The symbols move the units like this.
s323: §>s786, &>s624, @>s954, ~>s941
s249: §>s650, &>s846, @>s110, ~>s127
s353: §>s767, &>s565, @>s311, ~>s960
s849: §>s120, &>s650, @>s664, ~>s496
s753: §>s934, &>s70, @>s250, ~>s829
s672: §>s350, &>s954, @>s855, ~>s225
s683: §>s303, &>s109, @>s102, ~>s250
s102: §>s573, &>s278, @>s624, ~>s506
s109: §>s683, &>s605, @>s278, ~>s790
s954: §>s672, &>s884, @>s888, ~>s455
s734: §>s433, &>s302, @>s237, ~>s884
s815: §>s629, &>s120, @>s637, ~>s311
s861: §>s582, &>s956, @>s829, ~>s110
s677: §>s671, &>s980, @>s802, ~>s659
s496: §>s942, &>s5, @>s815, ~>s353
s406: §>s556, &>s582, @>s766, ~>s664
s980: §>s677, &>s766, @>s975, ~>s510
s756: §>s605, &>s589, @>s979, ~>s802
s961: §>s674, &>s381, @>s811, ~>s200
s659: §>s190, &>s510, @>s70, ~>s956
s303: §>s506, &>s683, @>s573, ~>s813
s975: §>s802, &>s17, @>s605, ~>s671
s795: §>s36, &>s767, @>s846, ~>s744
s418: §>s846, &>s311, @>s492, ~>s36
s297: §>s744, &>s960, @>s36, ~>s734
s605: §>s109, &>s756, @>s200, ~>s625
s391: §>s884, &>s814, @>s433, ~>s323
s846: §>s249, &>s418, @>s414, ~>s862
s311: §>s418, &>s942, @>s328, ~>s795
s934: §>s482, &>s753, @>s813, ~>s495
s5: §>s496, &>s127, @>s120, ~>s565
s335: §>s624, &>s382, @>s391, ~>s573
s350: §>s458, &>s672, @>s621, ~>s811
s302: §>s734, &>s757, @>s744, ~>s391
s766: §>s980, &>s495, @>s17, ~>s551
s862: §>s127, &>s36, @>s650, ~>s977
s482: §>s879, &>s934, @>s44, ~>s766
s36: §>s862, &>s795, @>s249, ~>s237
s381: §>s961, &>s941, @>s225, ~>s979
s278: §>s102, &>s200, @>s335, ~>s303
s757: §>s302, &>s458, @>s297, ~>s814
s814: §>s391, &>s289, @>s734, ~>s624
s433: §>s347, &>s734, @>s977, ~>s954
s250: §>s813, &>s790, @>s506, ~>s482
s802: §>s625, &>s975, @>s109, ~>s70
s664: §>s283, &>s834, @>s551, ~>s815
s573: §>s782, &>s102, @>s323, ~>s647
s744: §>s237, &>s297, @>s862, ~>s433
s565: §>s353, &>s803, @>s942, ~>s621
s625: §>s790, &>s802, @>s683, ~>s753
s589: §>s756, &>s44, @>s810, ~>s975
s17: §>s975, &>s879, @>s756, ~>s677
s941: §>s381, &>s782, @>s455, ~>s810
s110: §>s834, &>s414, @>s406, ~>s849
s810: §>s979, &>s291, @>s961, ~>s605
s829: §>s495, &>s352, @>s482, ~>s406
s200: §>s278, &>s979, @>s382, ~>s683
s803: §>s565, &>s977, @>s496, ~>s855
s674: §>s382, &>s961, @>s289, ~>s278
s225: §>s811, &>s455, @>s458, ~>s674
s956: §>s861, &>s74, @>s352, ~>s414
s495: §>s766, &>s829, @>s879, ~>s556
s458: §>s757, &>s350, @>s960, ~>s289
s621: §>s960, &>s855, @>s767, ~>s757
s879: §>s17, &>s482, @>s589, ~>s980
s414: §>s110, &>s492, @>s582, ~>s650
s556: §>s551, &>s406, @>s980, ~>s283
s647: §>s291, &>s506, @>s941, ~>s589
s942: §>s311, &>s496, @>s629, ~>s767
s888: §>s855, &>s347, @>s565, ~>s350
s813: §>s44, &>s250, @>s647, ~>s879
s492: §>s414, &>s328, @>s861, ~>s249
s127: §>s5, &>s862, @>s849, ~>s803
s624: §>s323, &>s335, @>s884, ~>s782
s506: §>s647, &>s303, @>s782, ~>s44
s884: §>s954, &>s391, @>s347, ~>s786
s782: §>s941, &>s573, @>s786, ~>s291
s671: §>s70, &>s677, @>s625, ~>s190
s510: §>s659, &>s551, @>s671, ~>s74
s960: §>s297, &>s621, @>s795, ~>s302
s237: §>s977, &>s744, @>s127, ~>s347
s811: §>s289, &>s225, @>s757, ~>s382
s70: §>s753, &>s671, @>s790, ~>s352
s629: §>s328, &>s815, @>s74, ~>s418
s855: §>s621, &>s888, @>s353, ~>s458
s979: §>s200, &>s810, @>s674, ~>s109
s650: §>s849, &>s249, @>s834, ~>s5
s120: §>s815, &>s849, @>s283, ~>s942
s347: §>s888, &>s433, @>s803, ~>s672
s382: §>s335, &>s674, @>s814, ~>s102
s582: §>s406, &>s861, @>s495, ~>s834
s328: §>s492, &>s629, @>s956, ~>s846
s352: §>s829, &>s190, @>s934, ~>s582
s44: §>s589, &>s813, @>s291, ~>s17
s291: §>s810, &>s647, @>s381, ~>s756
s834: §>s664, &>s110, @>s556, ~>s120
s551: §>s510, &>s556, @>s677, ~>s637
s289: §>s814, &>s811, @>s302, ~>s335
s455: §>s225, &>s786, @>s350, ~>s961
s790: §>s250, &>s625, @>s303, ~>s934
s637: §>s74, &>s283, @>s659, ~>s328
s767: §>s795, &>s353, @>s418, ~>s297
s283: §>s637, &>s664, @>s510, ~>s629
s74: §>s956, &>s637, @>s190, ~>s492
s786: §>s455, &>s323, @>s672, ~>s381
s977: §>s803, &>s237, @>s5, ~>s888
s190: §>s352, &>s659, @>s753, ~>s861

The rows follow the links: the fewer symbols apart two units are, the more alike their rows tend to be.

Rows of some units; one shown again gets a slightly different row:
s492: 87 398 -418 331 -6 -70 -280 -863 -366 666 -303 -599 -169 285 332 403 1081 130 -704 -55 418 221 255 54 505 842 53 209 42 -23 -502 -129 238 -65 720 -43 352 29 237 -128 362 -125 447 196 -663
s352: 841 520 -264 -96 -221 552 126 -460 294 -333 200 204 840 461 463 284 299 167 -316 699 626 220 -116 523 48 347 -709 -646 -384 -29 -306 71 262 -71 -415 376 234 213 296 475 -169 818 408 -144 247
s803: -659 614 77 276 171 210 173 -147 -933 5 214 36 -900 161 495 -20 487 -131 -90 -761 672 -78 247 209 -264 93 807 685 363 -55 -113 -127 117 173 8 -440 -259 82 324 -524 -25 -910 59 -171 -600
s659: 730 615 68 -307 -245 496 89 -537 -13 -637 132 477 647 259 476 72 241 223 -207 602 686 -23 -241 398 -207 420 -558 -442 -497 -1 -352 121 182 -225 -646 348 -172 67 337 322 -392 779 528 -81 641
s672: -846 518 -185 253 -237 -184 171 535 196 -367 113 320 145 -398 508 136 -303 161 459 -864 676 125 96 -239 -590 -487 723 -567 -329 3 331 -78 -284 -188 -438 -429 141 204 334 464 -268 -806 -459 -134 -433
s790: 679 555 -39 -412 181 -127 219 169 -1032 -75 152 29 -206 -211 506 -87 -532 -109 135 967 680 -23 -188 -118 206 -270 -778 686 209 11 149 173 -80 160 -101 440 -137 68 301 -458 -30 968 -41 -156 724
s382: -10 -353 -452 -486 -158 -34 -286 892 -389 383 -289 -272 -565 173 -305 184 -1192 231 482 -198 -360 249 -270 2 227 -622 106 718 -345 70 516 166 144 -102 421 -44 651 96 -204 -448 212 -167 -473 239 728
s589: 860 151 -453 -327 279 583 169 416 -370 -621 55 473 41 310 154 243 -590 -280 426 814 168 323 -234 445 -177 -396 -762 355 336 -28 268 127 186 172 -692 419 522 278 82 -288 -414 879 -183 -73 558
s625: 615 458 191 -401 159 -279 274 208 -962 101 220 -74 -174 -283 467 -159 -462 -148 29 967 597 -159 -248 -322 351 -267 -738 731 202 -63 36 125 -239 96 47 498 -367 22 301 -498 30 982 -35 -130 615
s879: 517 -110 479 141 81 -685 307 -24 -275 621 291 -497 99 -435 -60 -326 123 -61 -157 965 -140 -292 80 -565 779 -50 -793 367 121 -61 38 -48 -295 33 679 507 -533 -54 -77 -264 384 1059 41 -199 -215
s846: -403 -227 495 -414 213 107 -253 -798 824 -26 -231 46 405 13 -254 -255 285 -355 -535 -489 -306 -357 -291 44 -203 708 453 -832 256 29 -495 188 -11 162 -37 -253 -566 -332 -139 595 -82 -604 656 187 917
s861: 122 -390 423 -231 -291 -196 -153 -909 -283 -609 -129 492 -258 -459 -405 -163 576 465 -518 379 -516 -341 -99 -262 -237 715 -422 563 -579 18 -585 103 -362 -178 -650 205 -478 -275 -240 -431 -406 510 652 123 352
s975: 530 253 419 -208 107 -551 329 96 -738 414 254 -402 -68 -492 248 -339 -194 -110 -3 962 353 -311 -62 -557 615 -161 -907 667 171 -69 55 80 -311 79 433 505 -609 -85 157 -461 224 1038 -47 -178 235
s766: 861 -13 -509 262 -193 330 284 -349 626 182 288 -228 971 394 -121 418 502 92 -250 785 -127 299 194 361 391 248 -764 -688 -219 21 -248 -64 278 -134 159 433 612 365 -43 450 79 906 216 -145 -374
s834: 37 -179 -493 361 -142 -285 -270 -822 -372 426 -250 -352 -459 -87 -237 429 1128 255 -692 20 -193 274 297 -233 379 778 -82 578 -64 15 -517 -206 -124 -82 402 113 663 131 -103 -416 314 131 476 212 -796
s36: -817 -13 -542 250 260 -39 35 -404 -265 -701 107 595 -484 -371 28 401 599 -258 -140 -681 2 351 205 -168 -739 313 746 257 488 18 -278 -130 -247 177 -751 -399 566 205 -34 -237 -393 -826 217 -37 -469
s810: 357 -114 496 508 190 -164 -219 779 750 52 -287 -72 810 -149 -146 -484 -316 -319 459 555 -146 -336 343 -109 186 -531 -507 -740 459 70 474 -159 -132 149 38 276 -588 -382 -64 537 56 568 -650 131 -765
s74: 17 -621 119 -14 -296 -352 -219 -901 -294 -258 -190 143 -506 -510 -578 86 862 385 -573 240 -779 -53 50 -412 -82 817 -268 761 -398 50 -556 62 -371 -179 -233 158 -42 -156 -471 -566 -116 425 551 135 -153
s311: -553 -508 231 -371 215 -10 -100 -634 913 -411 -141 377 241 -193 -438 -48 286 -296 -386 -488 -634 -181 -287 -98 -485 603 553 -674 309 33 -437 187 -146 195 -407 -330 -230 -145 -321 462 -204 -673 530 106 759
s960: -588 -193 488 -201 63 19 316 41 -102 750 318 -485 -644 437 -160 -362 -246 -58 -105 -987 -271 -351 -125 179 143 -171 819 326 59 -47 57 92 311 37 746 -479 -532 -49 -161 -235 460 -1110 65 -235 319
s237: -537 302 419 160 130 269 321 -99 -844 306 258 -185 -941 465 327 -257 259 -107 -127 -895 424 -313 122 302 -168 -20 905 732 271 -109 -47 -78 248 59 332 -463 -544 -80 239 -456 177 -1023 54 -211 -382
s17: 512 84 467 -54 100 -616 259 85 -496 523 271 -481 -21 -451 104 -349 28 -30 -85 997 68 -309 7 -511 693 -133 -861 500 188 -14 20 -2 -332 52 575 462 -632 -62 9 -374 289 1002 9 -208 37
s956: 93 -570 286 -108 -247 -267 -164 -775 -228 -445 -141 298 -414 -550 -534 -111 757 410 -533 316 -721 -240 -48 -384 -167 801 -368 720 -500 -37 -498 18 -316 -184 -464 265 -229 -222 -327 -513 -309 444 632 108 99
s44: 725 302 -426 -393 237 520 117 373 -592 -551 145 341 -24 165 280 232 -633 -175 344 926 409 264 -213 313 -127 -352 -714 466 276 -92 280 114 157 170 -581 460 397 248 235 -294 -309 924 -96 -64 666
s506: 618 -537 103 350 191 392 -166 644 849 -446 -177 272 712 242 -507 -197 -244 -287 455 575 -648 -83 178 356 -154 -483 -514 -547 470 35 380 -157 175 160 -457 305 -49 -123 -288 430 -205 691 -478 95 -626
s979: 202 107 494 464 178 -292 -257 784 603 211 -263 -209 777 -251 32 -530 -395 -301 524 536 106 -324 250 -341 305 -548 -424 -762 387 97 451 -168 -164 21 289 248 -595 -369 67 539 154 482 -620 207 -656
s556: 400 245 461 -467 -277 233 12 -734 -182 -822 39 593 268 -113 174 -280 270 315 -386 489 290 -330 -332 107 -316 639 -530 61 -625 31 -444 165 -114 -165 -864 336 -650 -186 106 -68 -452 623 605 44 787
s102: 11 555 191 109 87 -769 -352 801 -33 624 -344 -522 420 -445 520 -204 -735 -149 431 312 665 -152 -24 -645 558 -564 -263 -427 152 23 520 -47 -324 9 664 122 -311 -206 359 267 397 251 -592 202 -78

Each walk starts at a row. The symbols on each line, taken left to right, move it on to the next unit.
Each answer is a row, close to the row of the unit it stands for.
476 -489 260 455 265 293 -175 628 820 -261 -218 218 720 129 -441 -295 -263 -340 522 646 -539 -177 212 165 -59 -467 -553 -640 467 30 392 -156 105 120 -318 316 -289 -328 -255 482 -128 628 -586 151 -774
§ ~ ~
546 434 324 -253 161 -517 303 214 -873 236 200 -233 -143 -357 405 -277 -296 -66 62 974 528 -247 -176 -424 515 -213 -846 657 208 -10 85 112 -248 58 247 506 -495 -75 255 -519 166 1054 -48 -154 424
@ @ & § &
185 282 456 381 159 -496 -289 783 386 397 -314 -339 691 -359 274 -395 -480 -281 448 506 345 -296 168 -466 430 -548 -352 -654 297 84 424 -174 -189 124 345 258 -617 -312 132 449 275 436 -584 174 -522
22 5 -500 380 -71 -276 -351 -873 -450 585 -223 -443 -361 3 -80 499 1183 166 -717 1 46 341 284 -175 425 813 -100 479 -29 90 -490 -279 13 -78 612 -21 626 76 47 -339 338 34 492 196 -754
@ @ §
857 -239 -399 279 -107 138 235 -283 671 359 246 -277 813 276 -211 308 555 77 -266 736 -266 306 206 206 535 202 -766 -650 -175 -71 -229 -126 212 -61 279 432 558 343 -138 453 166 914 146 -218 -535
~ @ @ ~
601 -489 86 351 -28 -511 298 -154 388 669 313 -545 432 -172 -419 -32 480 -31 -199 865 -572 -55 279 -314 803 80 -820 -90 102 -38 -69 -160 -170 -58 742 402 -44 89 -277 96 361 901 1 -211 -653
-27 527 215 -114 63 158 -308 -881 59 604 -264 -516 273 488 388 -84 679 -199 -712 -276 671 -203 -62 339 319 905 295 -524 87 152 -540 58 285 53 670 -163 -481 -287 266 361 404 -309 571 244 219
~ ~ @ & §
-540 -385 376 -345 229 55 -217 -698 921 -270 -142 168 335 -74 -381 -142 277 -336 -403 -524 -534 -224 -316 21 -349 678 538 -747 240 36 -438 209 -57 146 -233 -258 -413 -284 -196 547 -91 -636 601 124 843
§ § § @ §
53 -377 -449 353 -145 -368 -266 -848 -328 257 -229 -225 -498 -214 -378 361 1180 261 -666 143 -442 219 300 -324 224 819 -144 711 -191 -3 -520 -214 -152 -70 239 57 596 72 -193 -483 209 142 481 146 -733
-640 449 -232 350 251 147 192 -257 -836 -365 153 335 -807 11 475 245 618 -187 -84 -759 534 85 292 117 -470 125 757 566 484 -34 -185 -150 1 135 -392 -450 137 176 300 -428 -174 -861 118 -86 -738
§ & § §
-705 216 -414 337 213 50 72 -388 -511 -653 61 546 -616 -239 133 314 595 -231 -188 -687 291 351 240 -70 -752 327 676 402 526 35 -201 -166 -139 166 -598 -425 526 289 83 -195 -397 -877 130 -70 -582
§ ~ § & §
-524 512 252 143 158 199 281 -196 -850 133 244 -81 -972 339 450 -192 421 -103 -147 -834 525 -146 165 328 -222 79 807 670 301 -57 -110 -134 234 47 75 -466 -454 -24 247 -499 97 -997 14 -164 -508
95 571 -83 127 46 45 -345 -859 -215 777 -292 -609 55 511 467 200 911 2 -793 -228 747 104 153 232 458 805 212 -187 59 47 -487 -25 299 19 812 -136 -34 -131 319 166 386 -204 527 232 -293
& & ~
-672 -619 71 -244 225 -20 -101 -642 861 -549 -108 452 181 -287 -576 38 304 -365 -345 -532 -735 -62 -169 -123 -614 545 642 -516 352 68 -393 156 -209 186 -499 -313 42 -41 -341 314 -311 -742 513 84 686
~ ~ § & @ @
-301 -45 541 -375 210 137 -262 -812 758 141 -212 -25 453 231 -117 -311 364 -323 -611 -430 -33 -386 -331 199 -55 745 418 -838 209 -8 -488 128 151 122 195 -262 -623 -348 -39 566 69 -548 645 208 809
883 407 -386 2 -244 498 135 -458 400 -207 215 130 938 468 346 398 326 192 -224 705 402 272 -27 510 198 354 -767 -690 -354 28 -276 21 288 -113 -170 440 381 273 174 517 -114 911 255 -103 55
@ ~ ~
494 373 334 -407 -251 326 31 -619 -150 -700 81 549 342 32 344 -153 221 283 -328 508 474 -263 -267 150 -391 527 -608 -132 -547 -43 -483 162 -20 -195 -768 381 -536 -132 278 90 -443 650 562 14 879
§ ~ & & § &
-12 -508 -230 234 -216 -360 -238 -823 -311 96 -183 -95 -520 -328 -518 316 1051 298 -587 179 -707 103 172 -332 174 811 -229 787 -198 40 -534 -124 -234 -121 107 135 379 9 -310 -532 46 209 476 187 -635
218 -198 552 -335 -313 37 -70 -843 -284 -672 -90 562 -135 -405 -242 -267 463 433 -400 457 -176 -339 -209 -178 -359 722 -481 458 -626 -18 -477 145 -292 -207 -683 277 -599 -344 -138 -245 -395 575 612 75 539
§ § &
281 6 596 -387 -301 130 -25 -784 -206 -852 -76 577 110 -308 14 -267 332 354 -435 434 -3 -327 -287 -73 -403 692 -562 320 -587 -27 -491 178 -176 -175 -819 232 -668 -291 1 -156 -445 593 627 -20 791
& @ @ § @ §
768 -253 -363 -112 218 713 7 493 158 -739 -3 586 325 478 -228 195 -511 -310 499 782 -332 314 -100 545 -204 -382 -654 -7 382 51 299 43 252 153 -759 360 529 199 -90 -14 -422 773 -292 -48 153
-142 448 404 -235 140 163 -338 -929 313 485 -203 -429 416 439 342 -166 576 -227 -662 -353 502 -331 -171 261 233 839 382 -638 135 129 -559 110 325 136 515 -160 -628 -322 263 461 276 -447 658 245 486
§ @ @
559 540 226 -360 -251 429 81 -660 -50 -694 121 544 509 167 488 -65 207 233 -325 568 694 -172 -308 356 -215 465 -618 -280 -506 -17 -382 169 67 -131 -727 361 -402 -74 287 190 -488 742 497 -26 781
@ & ~ @
672 -505 -72 372 -57 -291 255 -136 576 632 265 -548 597 -96 -460 47 484 25 -223 780 -659 73 287 -211 697 -4 -730 -257 53 0 -60 -166 -10 -14 660 439 158 153 -325 176 357 928 20 -233 -732
